Below is a small trained network, with its code and all its weights. Each question gives an input and a class and asks what happens when units are switched off, that is, made to give their printed mean instead of their output.

import numpy as np


def w(rows, s, z=0):
    codes = np.array(rows[::2]) - 128.0
    scale = np.full(codes.shape[1], s)
    scale[-1] = z or s
    return codes * scale


def f(y):
    return np.maximum(y, 0)


def log_softmax(a):
    a = a - a.max(-1, keepdims=True)
    return a - np.log(np.exp(a).sum(-1, keepdims=True))


def net(x, mask):
    res = np.array(x, float).reshape(1, 7) / 4 @ E
    y = f(res @ A[0][:, :-1].T + A[0][:, -1])
    res = res + np.where(mask, y, B[0][:, -1]) @ B[0][:, :-1]
    return log_softmax(res[-1] @ U[:, :-1].T + U[:, -1])


A, B = {}, {}
E = w([
[144,103,158,236],'x0',
[109,132,116,133],'x1',
[157,224,125,148],'x2',
[116,131,121,132],'x3',
[116,130,121,131],'x4',
[164,88,4,146],'x5',
[122,129,124,130],'x6',
],0.011)
A[0] = w([
[165,216,120,139,113],'N1',
[156,115,69,189,88],'N2',
[171,227,96,177,112],'N3',
[93,167,165,145,124],'N4',
[118,125,170,146,142],'N5',
[116,75,106,160,1],'N6',
[140,138,95,128,90],'N7',
[129,191,107,124,151],'N8',
[66,139,208,155,123],'N9',
[169,180,124,135,44],'N10',
[95,3,160,127,122],'N11',
[137,111,145,240,43],'N12',
[95,143,162,116,136],'N13',
[115,73,135,102,112],'N14',
[94,39,134,86,67],'N15',
[117,110,65,133,112],'N16',
[71,114,86,135,178],'N17',
[120,150,107,68,167],'N18',
[141,147,88,51,16],'N19',
[132,120,141,191,70],'N20',
[184,163,124,123,75],'N21',
[146,105,141,213,60],'N22',
[92,135,73,170,116],'N23',
[78,132,228,106,86],'N24',
[126,153,103,44,19],'N25',
[172,110,109,148,235],'N26',
[244,124,62,135,216],'N27',
[154,73,49,140,61],'N28',
],0.016,0.003)
B[0] = w([
[87,103,115,221,222],'N1',
[155,126,79,101,211],'N2',
[84,118,158,241,244],'N3',
[135,93,64,119,197],'N4',
[161,127,103,103,182],'N5',
[129,140,137,132,165],'N6',
[150,133,119,129,161],'N7',
[103,110,163,175,195],'N8',
[212,119,51,123,240],'N9',
[106,122,138,186,177],'N10',
[54,135,150,250,229],'N11',
[60,158,228,7,224],'N12',
[183,109,99,136,185],'N13',
[100,139,146,180,173],'N14',
[74,126,155,205,199],'N15',
[167,115,85,130,190],'N16',
[162,136,142,146,169],'N17',
[105,151,166,63,199],'N18',
[79,147,182,38,198],'N19',
[85,146,189,62,182],'N20',
[87,122,110,152,170],'N21',
[73,137,213,30,204],'N22',
[166,131,125,128,178],'N23',
[225,132,23,129,253],'N24',
[88,134,242,27,201],'N25',
[144,122,92,101,189],'N26',
[211,122,51,144,255],'N27',
[202,119,61,139,221],'N28',
],0.017,0.011)
U = w([
[235,72,18,99,30],'0',
[69,72,113,251,103],'1',
[118,100,140,8,253],'2',
],0.011,0.0021)

Each question gives the input, the list of numbers given to net, and the class t.
The units are the neurons (one row each of A and B). Each row of codes is followed by its name. A weight is (code - 128) times the scale printed after its matrix; where a second scale follows, it is the last column's (A, B and U).
mask holds one flag per neuron, in row order. A switched-off neuron (its flag False) gives its mean, the last column of its row in B, instead of its output. The means were averaged over made-up inputs and are rounded, as every weight is.
A unit's drop is (log p(t) with every unit on - log p(t) with that unit switched off) / (log p(t) with every unit on - log p(t) with every unit switched off).
The circuit of an input: a set's keep is (log p(t) with only the set's units on - log p(t) with every unit switched off) / (log p(t) with every unit on - log p(t) with every unit switched off). Starting from the 12 units with the biggest drops (on a tie, the unit counted first), units are removed one at a time, each time the one whose removal leaves the highest keep (on an exact tie, the one counted first), for as long as the keep stays at least 0.8.
units of the circuit, in order: the units of the circuit, biggest drop first
top k neurons: the k neurons with the biggest drops, biggest first
drop of u: that unit's drop, to one decimal
input [-1,5,-2,-4,0,-1,8], class 1: units of the circuit, in order => [N27]
input [7,-2,5,1,-8,6,-7], class 2: top 4 neurons => [N12, N22, N24, N20]
input [-3,3,8,-3,0,-7,-1], class 1: top 2 neurons => [N1, N3]
input [8,2,3,7,-6,7,2], class 2: top 3 neurons => [N12, N22, N20]
input [8,0,7,-8,-6,0,-5], class 2: top 3 neurons => [N12, N22, N11]
input [-8,-5,-4,-6,-7,6,-3], class 2: top 2 neurons => [N25, N19]
input [7,-3,0,1,-5,-7,0], class 0: top 3 neurons => [N24, N9, N25]
input [-7,-7,-3,5,2,-7,-2], class 0: top 2 neurons => [N24, N12]
input [-5,7,5,2,2,2,-1], class 1: top 4 neurons => [N12, N3, N1, N22]
input [-1,-7,-7,-2,5,-5,1], class 1: top 2 neurons => [N11, N15]
input [7,-6,-5,-3,3,-8,2], class 0: top 2 neurons => [N24, N9]
input [-8,4,3,-4,-4,-8,-1], class 0: top 3 neurons => [N24, N12, N9]
input [3,-4,-6,8,2,-8,0], class 0: drop of N24 => 0.9
input [6,-2,5,5,-1,-3,-1], class 2: units of the circuit, in order => [N12]
input [2,-6,5,-2,8,-5,2], class 0: drop of N11 => 2.8
input [-8,4,3,-6,6,7,7], class 2: drop of N24 => 0.4
